Below are the code and all the weights of a small trained network. Each question names an input and a target symbol and asks about switching units off, where a switched-off unit gives its printed mean instead of its output.

import numpy as np


def w(rows, s, z=0):
    codes = np.array(rows[::2]) - 128.0
    scale = np.full(codes.shape[1], s)
    scale[-1] = z or s
    return codes * scale


def f(y):
    return np.maximum(y, 0)


def softmax(a):
    e = np.exp(a - a.max(-1, keepdims=True))
    return e / e.sum(-1, keepdims=True)


def log_softmax(a):
    a = a - a.max(-1, keepdims=True)
    return a - np.log(np.exp(a).sum(-1, keepdims=True))


def net(x, mask):
    ids = ['αβεθμξψ'.index(c) for c in x.split()]
    T = len(ids)
    res = E[ids] + P[:T]
    r = res
    for j in range(3):
        rows = slice(4 * j, 4 * j + 4)
        q, k, v = (r @ M[0][rows].T for M in (Q, K, V))
        z = softmax(np.where(np.tri(T) > 0, q @ k.T / 4**0.5, -1e9)) @ v
        o = O[0][rows]
        res = res + np.where(mask[j], z, o[:, -1]) @ o[:, :-1]
    y = f(res @ A[0][:, :-1].T + A[0][:, -1])
    res = res + np.where(mask[3:15], y, B[0][:, -1]) @ B[0][:, :-1]
    return log_softmax(res[-1] @ U[:, :-1].T + U[:, -1])


Q, K, V, O, A, B = {}, {}, {}, {}, {}, {}
E = w([
[214,194,239,180,15,235],'α',
[31,221,41,216,239,12],'β',
[224,250,27,166,213,230],'ε',
[11,4,33,232,130,253],'θ',
[8,142,230,224,50,7],'μ',
[212,71,88,76,134,129],'ξ',
[43,231,249,13,249,215],'ψ',
],0.0037)
P = w([
[250,9,41,190,64,7],'0',
[44,237,28,69,42,154],'1',
[15,163,253,251,252,227],'2',
[140,37,78,5,135,34],'3',
[24,252,40,30,26,210],'4',
[5,249,253,247,253,253],'5',
[234,4,55,43,82,4],'6',
[22,231,38,102,10,182],'7',
],0.0037)
Q[0] = w([
[251,4,7,4,46,4],'head 1',
[251,4,7,3,47,4],'head 1',
[3,253,249,252,210,252],'head 1',
[3,253,249,252,210,253],'head 1',
[70,115,250,253,250,250],'head 2',
[188,132,8,3,7,5],'head 2',
[75,106,251,253,252,249],'head 2',
[73,109,251,252,251,249],'head 2',
[16,247,221,250,193,247],'head 3',
[132,158,23,139,13,140],'head 3',
[182,52,191,51,229,47],'head 3',
[99,115,241,143,249,139],'head 3',
],0.0037)
K[0] = w([
[3,253,250,3,251,252],'head 1',
[3,253,251,3,252,252],'head 1',
[253,3,6,252,5,4],'head 1',
[253,3,6,253,5,4],'head 1',
[253,4,34,251,3,4],'head 2',
[5,250,218,4,252,248],'head 2',
[252,4,33,246,3,4],'head 2',
[252,4,34,247,3,4],'head 2',
[202,23,182,244,217,88],'head 3',
[241,35,5,45,5,15],'head 3',
[10,249,222,77,177,231],'head 3',
[40,159,250,231,252,222],'head 3',
],0.0037)
V[0] = w([
[8,18,185,253,8,89],'head 1',
[251,5,166,241,4,139],'head 1',
[250,7,49,248,23,32],'head 1',
[74,253,242,4,131,251],'head 1',
[248,4,134,107,42,5],'head 2',
[249,8,87,9,126,5],'head 2',
[69,233,247,253,6,252],'head 2',
[4,137,36,247,251,14],'head 2',
[190,124,7,79,11,55],'head 3',
[107,92,40,47,24,187],'head 3',
[171,116,17,36,10,81],'head 3',
[72,99,176,79,50,96],'head 3',
],0.0037)
O[0] = w([
[3,11,62,251,5,170,111],'head 1',
[89,220,143,104,5,235,194],'head 1',
[52,248,87,129,27,189,246],'head 1',
[247,6,222,111,211,142,25],'head 1',
[23,173,168,24,98,207,148],'head 2',
[55,212,151,11,157,193,158],'head 2',
[216,7,231,250,15,218,91],'head 2',
[3,86,4,251,218,6,124],'head 2',
[158,203,15,89,38,96,167],'head 3',
[148,44,16,67,12,86,159],'head 3',
[172,165,9,68,22,79,164],'head 3',
[71,84,113,37,121,38,107],'head 3',
],0.0037,0.0014)
A[0] = w([
[74,74,253,237,245,194,87],'neuron 1',
[170,203,32,162,12,23,220],'neuron 2',
[90,156,252,252,252,230,112],'neuron 3',
[8,126,68,216,3,242,120],'neuron 4',
[210,17,79,9,86,16,254],'neuron 5',
[203,17,250,130,247,84,174],'neuron 6',
[150,80,56,12,38,76,134],'neuron 7',
[95,136,253,246,252,220,100],'neuron 8',
[6,248,97,46,195,89,140],'neuron 9',
[203,20,249,109,246,83,171],'neuron 10',
[234,224,3,168,65,189,28],'neuron 11',
[104,242,243,16,35,247,188],'neuron 12',
],0.0037,0.0027)
B[0] = w([
[252,196,3,252,127,190,158],'neuron 1',
[170,182,115,252,31,77,211],'neuron 2',
[252,32,4,146,48,20,175],'neuron 3',
[4,26,228,138,59,222,221],'neuron 4',
[105,12,110,5,95,26,216],'neuron 5',
[17,233,203,118,240,235,190],'neuron 6',
[219,9,21,77,15,36,177],'neuron 7',
[252,50,3,219,42,39,168],'neuron 8',
[53,144,121,13,241,16,218],'neuron 9',
[13,225,210,116,235,231,190],'neuron 10',
[238,251,37,252,247,252,165],'neuron 11',
[219,96,232,13,87,165,254],'neuron 12',
],0.0037,0.0056)
U = w([
[252,119,239,177,11,251,60],'α',
[39,203,65,223,158,23,53],'β',
[252,252,5,253,237,236,157],'ε',
[4,7,17,178,103,253,25],'θ',
[16,107,227,226,24,18,82],'μ',
[253,10,5,24,62,3,252],'ξ',
[3,205,253,3,248,198,195],'ψ',
],0.0037,0.0028)

Each question gives the input, a string of symbols that net reads in full, and the target symbol t.
The units are the heads (4 rows each of Q, K, V and O) and the neurons (one row each of A and B). Each row of codes is followed by its name. A weight is (code - 128) times the scale printed after its matrix; where a second scale follows, it is the last column's (O, A, B and U).
mask holds one flag per unit, heads first, then neurons. A switched-off unit (its flag False) gives its mean, the last column of its rows in O or B, instead of its output. The means were averaged over made-up inputs and are rounded, as every weight is.
A unit's drop is (log p(t) with every unit on - log p(t) with that unit switched off) / (log p(t) with every unit on - log p(t) with every unit switched off).
The circuit of an input: a set's keep is (log p(t) with only the set's units on - log p(t) with every unit switched off) / (log p(t) with every unit on - log p(t) with every unit switched off). Starting from the 12 units with the biggest drops (on a tie, the unit counted first), units are removed one at a time, each time the one whose removal leaves the highest keep (on an exact tie, the one counted first), for as long as the keep stays at least 0.8.
units of the circuit, in order: the units of the circuit, biggest drop first
unit that matters most: the unit with the biggest drop
k most important neurons: the k neurons with the biggest drops, biggest first
heads that matter: for each layer, one digit per head in row order, 1 if its drop is at least 0.15 and else 0, layers parted by /
drop when u is switched off: that unit's drop, to one decimal
input α θ α ξ α ε, target α: heads that matter	110
input ψ α θ α ε μ, target ε: 2 most important neurons	(neuron 1; neuron 5)
input ψ μ θ, target ε: unit that matters most	neuron 1
input α α ξ, target α: units of the circuit, in order	(head 2; head 1; neuron 9; neuron 12)
input ψ ψ ε μ, target ψ: units of the circuit, in order	(head 1; neuron 6; neuron 10)
input μ ξ μ μ ψ ξ ε, target ψ: units of the circuit, in order	(head 1; neuron 6; neuron 10)
input ψ ψ ψ, target ε: units of the circuit, in order	(neuron 1; head 3; neuron 8)
input ψ ψ ε θ, target ψ: heads that matter	101
input ξ ξ ξ ε ξ ψ ψ, target ψ: heads that matter	100
input ψ α ξ ψ ξ θ, target ε: heads that matter	101
input α ε ψ, target α: heads that matter	111
input θ ψ ψ β, target ψ: 3 most important neurons	(neuron 6; neuron 10; neuron 2)
input α ξ ξ ψ ε θ, target α: heads that matter	110
input α ψ μ, target α: unit that matters most	head 2
input ψ ξ β, target ε: units of the circuit, in order	(neuron 1; head 3; neuron 5; neuron 8)
input ψ ξ μ ξ ψ α ξ, target ψ: drop when neuron 3 is switched off	0.1
input ξ ψ ξ μ α ψ μ, target ψ: drop when head 3 is switched off	0.1
input ψ ξ ξ, target ε: drop when neuron 9 is switched off	0.1
input ψ ψ ξ ξ α ψ ξ, target ψ: 2 most important neurons	(neuron 6; neuron 10)
